Below is a small trained network, with its code and all its weights. Each question gives an input and a class and asks what happens when units are switched off, that is, made to give their printed mean instead of their output.

import numpy as np


def w(rows, s, z=0):
    codes = np.array(rows[::2]) - 128.0
    scale = np.full(codes.shape[1], s)
    scale[-1] = z or s
    return codes * scale


def f(y):
    return np.maximum(y, 0)


def log_softmax(a):
    a = a - a.max(-1, keepdims=True)
    return a - np.log(np.exp(a).sum(-1, keepdims=True))


def net(x, mask):
    res = np.array(x, float).reshape(1, 2) / 4 @ E
    y = f(res @ A[0][:, :-1].T + A[0][:, -1])
    res = res + np.where(mask, y, B[0][:, -1]) @ B[0][:, :-1]
    return log_softmax(res[-1] @ U[:, :-1].T + U[:, -1])


A, B = {}, {}
E = w([
[137,35,49,114,115,102,133,203,45,132,246,97],'x0',
[174,222,96,157,136,137,186,210,58,151,133,50],'x1',
],0.013)
A[0] = w([
[144,170,148,193,123,117,111,84,185,169,85,97,94],'N1',
[151,170,139,110,152,194,132,85,130,96,99,104,80],'N2',
[95,100,200,26,105,116,58,57,181,60,111,185,98],'N3',
[136,199,165,112,151,165,165,148,146,154,127,67,118],'N4',
[132,218,222,157,158,192,187,89,196,119,21,162,85],'N5',
[145,217,207,145,141,123,230,151,107,159,120,57,150],'N6',
[167,155,198,174,118,118,130,70,121,162,99,123,252],'N7',
[237,255,134,214,145,143,199,164,93,173,125,143,60],'N8',
],0.0084,0.015)
B[0] = w([
[157,79,89,92,61,66,141,170,173,106,192,148,175],'N1',
[154,99,143,138,47,100,82,169,180,56,182,124,153],'N2',
[112,93,175,197,129,139,64,234,156,109,78,193,222],'N3',
[144,129,161,143,132,115,112,161,153,129,76,183,183],'N4',
[177,65,80,59,51,32,144,191,157,137,185,55,247],'N5',
[121,55,154,171,178,92,147,140,129,147,97,192,233],'N6',
[211,117,143,152,97,183,185,29,8,244,124,153,255],'N7',
[147,92,195,147,126,153,30,211,217,52,118,145,213],'N8',
],0.011,0.015)
U = w([
[124,97,181,186,149,128,60,158,176,110,40,182,111],'0',
[149,82,70,91,107,84,155,156,131,126,247,93,115],'1',
[151,124,138,156,132,162,205,50,25,178,99,175,246],'2',
[110,167,79,132,167,133,130,111,147,123,96,150,90],'3',
[101,174,131,118,143,168,132,128,142,106,91,106,89],'4',
[84,164,121,126,158,154,129,65,101,80,56,105,82],'5',
[89,168,157,139,138,161,140,116,155,89,107,86,87],'6',
[126,199,131,103,141,191,126,125,125,62,110,130,91],'7',
],0.013,0.011)

Each question gives the input, the list of numbers given to net, and the class t.
The units are the neurons (one row each of A and B). Each row of codes is followed by its name. A weight is (code - 128) times the scale printed after its matrix; where a second scale follows, it is the last column's (A, B and U).
mask holds one flag per neuron, in row order. A switched-off neuron (its flag False) gives its mean, the last column of its row in B, instead of its output. The means were averaged over made-up inputs and are rounded, as every weight is.
A unit's drop is (log p(t) with every unit on - log p(t) with that unit switched off) / (log p(t) with every unit on - log p(t) with every unit switched off).
The circuit of an input: a set's keep is (log p(t) with only the set's units on - log p(t) with every unit switched off) / (log p(t) with every unit on - log p(t) with every unit switched off). Starting from all 8 units, units are removed one at a time, each time the one whose removal leaves the highest keep (on an exact tie, the one counted first), for as long as the keep stays at least 0.8.
units of the circuit, in order: the units of the circuit, biggest drop first
k most important neurons: the k neurons with the biggest drops, biggest first
drop of u: that unit's drop, to one decimal
input [-2,-2], class 2: units of the circuit, in order -> [N8]
input [1,-3], class 2: 2 most important neurons -> [N8; N5]
input [7,7], class 0: units of the circuit, in order -> [N5; N8]
input [3,-2], class 2: 4 most important neurons -> [N5; N8; N1; N3]
input [3,0], class 2: units of the circuit, in order -> [N5; N8]
input [6,7], class 0: 2 most important neurons -> [N5; N8]
input [3,1], class 2: 3 most important neurons -> [N5; N8; N1]
input [-3,-2], class 2: 2 most important neurons -> [N7; N8]
input [2,3], class 2: 2 most important neurons -> [N5; N3]
input [-4,-1], class 1: 2 most important neurons -> [N5; N1]
input [3,4], class 0: 2 most important neurons -> [N5; N7]
input [-8,7], class 1: 2 most important neurons -> [N5; N1]
input [-3,-3], class 2: 2 most important neurons -> [N8; N7]
input [0,6], class 0: units of the circuit, in order -> [N8]
input [1,6], class 0: drop of N8 -> 0.4
input [-5,-1], class 1: drop of N5 -> 0.7
input [-1,-3], class 2: drop of N8 -> 0.7
input [-7,-5], class 1: drop of N5 -> 1.2
